Here is a tiny trained network, its code and every weight. The questions are about switching its units off for an input and a class, where a switched-off unit gives its printed mean instead of its output.

import numpy as np


def w(rows, s, z=0):
    codes = np.array(rows[::2]) - 128.0
    scale = np.full(codes.shape[1], s)
    scale[-1] = z or s
    return codes * scale


def norm(h):
    return h / np.sqrt((h * h).mean(-1, keepdims=True) + 1e-5)


def f(y):
    return y / 2 * (1 + np.tanh(0.7978845608 * (y + 0.044715 * y**3)))


def log_softmax(a):
    a = a - a.max(-1, keepdims=True)
    return a - np.log(np.exp(a).sum(-1, keepdims=True))


def net(x, mask):
    res = np.array(x, float).reshape(1, 8) / 4 @ E
    u = 0
    for l in range(4):
        y = f(norm(res) @ A[l][:, :-1].T + A[l][:, -1])
        res = res + np.where(mask[u : u + 5], y, B[l][:, -1]) @ B[l][:, :-1]
        u += 5
    return log_softmax(norm(res)[-1] @ U[:, :-1].T + U[:, -1])


A, B = {}, {}
E = w([
[116,182,22,83,67,133,65],'x0',
[126,112,121,121,139,113,116],'x1',
[110,92,155,123,115,134,147],'x2',
[112,105,107,82,104,128,92],'x3',
[100,112,126,95,107,88,125],'x4',
[131,127,160,104,84,184,144],'x5',
[157,185,160,47,121,66,160],'x6',
[183,3,179,161,62,59,86],'x7',
],0.0075)
A[0] = w([
[211,93,46,211,35,122,182,171],'0.n0',
[78,69,201,93,140,104,110,106],'0.n1',
[203,115,193,172,161,144,254,201],'0.n2',
[141,241,43,130,145,147,74,99],'0.n3',
[135,123,84,95,209,224,232,254],'0.n4',
],0.0054,0.00068)
B[0] = w([
[201,16,153,134,76,97,47,179],'0.n0',
[132,138,156,55,243,171,144,174],'0.n1',
[118,100,61,123,113,120,118,253],'0.n2',
[112,135,124,121,87,116,165,236],'0.n3',
[102,170,109,175,142,2,53,234],'0.n4',
],0.0093,0.0033)
A[1] = w([
[180,35,207,104,104,130,61,5],'1.n0',
[85,2,29,145,157,171,72,210],'1.n1',
[73,19,101,168,132,156,99,28],'1.n2',
[155,173,79,80,124,113,105,169],'1.n3',
[59,128,149,174,130,154,7,133],'1.n4',
],0.0086,0.0013)
B[1] = w([
[52,105,108,192,125,70,113,253],'1.n0',
[233,119,157,160,228,70,110,230],'1.n1',
[152,191,93,91,138,137,126,195],'1.n2',
[183,50,105,144,90,53,154,184],'1.n3',
[111,117,1,170,87,168,121,173],'1.n4',
],0.0085,0.0063)
A[2] = w([
[195,114,154,110,112,61,219,164],'2.n0',
[67,255,86,105,186,177,67,2],'2.n1',
[206,124,186,226,171,101,168,178],'2.n2',
[29,141,93,115,148,142,189,120],'2.n3',
[158,143,131,184,174,187,156,38],'2.n4',
],0.0075,0.00072)
B[2] = w([
[143,92,194,127,106,166,154,216],'2.n0',
[100,140,166,130,93,141,108,208],'2.n1',
[134,133,105,153,141,134,129,253],'2.n2',
[72,107,122,145,151,100,80,171],'2.n3',
[125,254,181,84,97,162,136,142],'2.n4',
],0.012,0.0045)
A[3] = w([
[185,135,144,198,90,51,205,249],'3.n0',
[88,71,146,66,47,141,122,138],'3.n1',
[55,198,70,55,151,143,137,128],'3.n2',
[116,81,185,68,98,119,255,233],'3.n3',
[176,148,80,182,112,189,167,193],'3.n4',
],0.009,0.0016)
B[3] = w([
[158,159,102,146,153,161,98,254],'3.n0',
[84,117,51,207,40,227,89,178],'3.n1',
[129,2,184,99,38,65,51,190],'3.n2',
[140,170,128,111,209,229,101,212],'3.n3',
[153,217,130,134,146,142,191,155],'3.n4',
],0.0079,0.0064)
U = w([
[146,102,254,207,70,34,151,254],'0',
[208,149,97,106,169,187,180,2],'1',
],0.0067,1.4e-06)

Each question gives the input, the list of numbers given to net, and the class t.
The units are the neurons (one row each of A and B). Each row of codes is followed by its name. A weight is (code - 128) times the scale printed after its matrix; where a second scale follows, it is the last column's (A, B and U).
mask holds one flag per neuron, layer by layer. A switched-off neuron (its flag False) gives its mean, the last column of its row in B, instead of its output. The means were averaged over made-up inputs and are rounded, as every weight is.
A unit's drop is (log p(t) with every unit on - log p(t) with that unit switched off) / (log p(t) with every unit on - log p(t) with every unit switched off).
The circuit of an input: a set's keep is (log p(t) with only the set's units on - log p(t) with every unit switched off) / (log p(t) with every unit on - log p(t) with every unit switched off). Starting from the 12 units with the biggest drops (on a tie, the unit counted first), units are removed one at a time, each time the one whose removal leaves the highest keep (on an exact tie, the one counted first), for as long as the keep stays at least 0.8.
units of the circuit, in order: the units of the circuit, biggest drop first
most important unit: the unit with the biggest drop
top k neurons: the k neurons with the biggest drops, biggest first
top k neurons in layer l: the k neurons of layer l with the biggest drops, biggest first
drop when u is switched off: that unit's drop, to one decimal
input [-1,5,0,-2,5,-2,-6,5], class 1: units of the circuit, in order	(1.n2, 0.n4)
input [7,1,4,-6,6,-1,2,-4], class 0: units of the circuit, in order	(3.n2)
input [-5,-2,8,8,-6,3,-8,2], class 1: units of the circuit, in order	(1.n2, 3.n2)
input [-1,5,0,-5,-2,-5,7,6], class 1: units of the circuit, in order	(3.n0, 0.n4)
input [-4,7,7,1,2,-8,-8,6], class 1: units of the circuit, in order	(1.n2, 3.n2, 0.n4)
input [-3,8,-4,4,-7,0,5,1], class 1: top 2 neurons	(0.n0, 3.n3)
input [-7,0,2,-7,-6,4,-1,-7], class 0: top 2 neurons in layer 3	(3.n2, 3.n3)
input [-8,-5,-2,7,8,6,3,2], class 1: top 2 neurons	(3.n3, 0.n1)
input [0,6,4,-2,-2,5,2,-3], class 0: top 3 neurons	(0.n4, 1.n1, 0.n0)
input [4,8,0,-1,-8,5,2,-4], class 0: top 3 neurons	(1.n1, 0.n0, 0.n4)
input [-2,5,-4,1,8,-8,6,2], class 1: top 2 neurons in layer 1	(1.n1, 1.n0)
input [-1,-3,-8,6,-3,-7,-6,-7], class 0: drop when 3.n2 is switched off	0.2
input [-4,-2,-6,1,6,-3,7,5], class 1: drop when 3.n3 is switched off	0.9
input [-1,7,4,2,4,5,1,-7], class 0: drop when 1.n3 is switched off	0.0
input [-8,-2,4,-1,-4,-8,0,-8], class 0: most important unit	1.n1
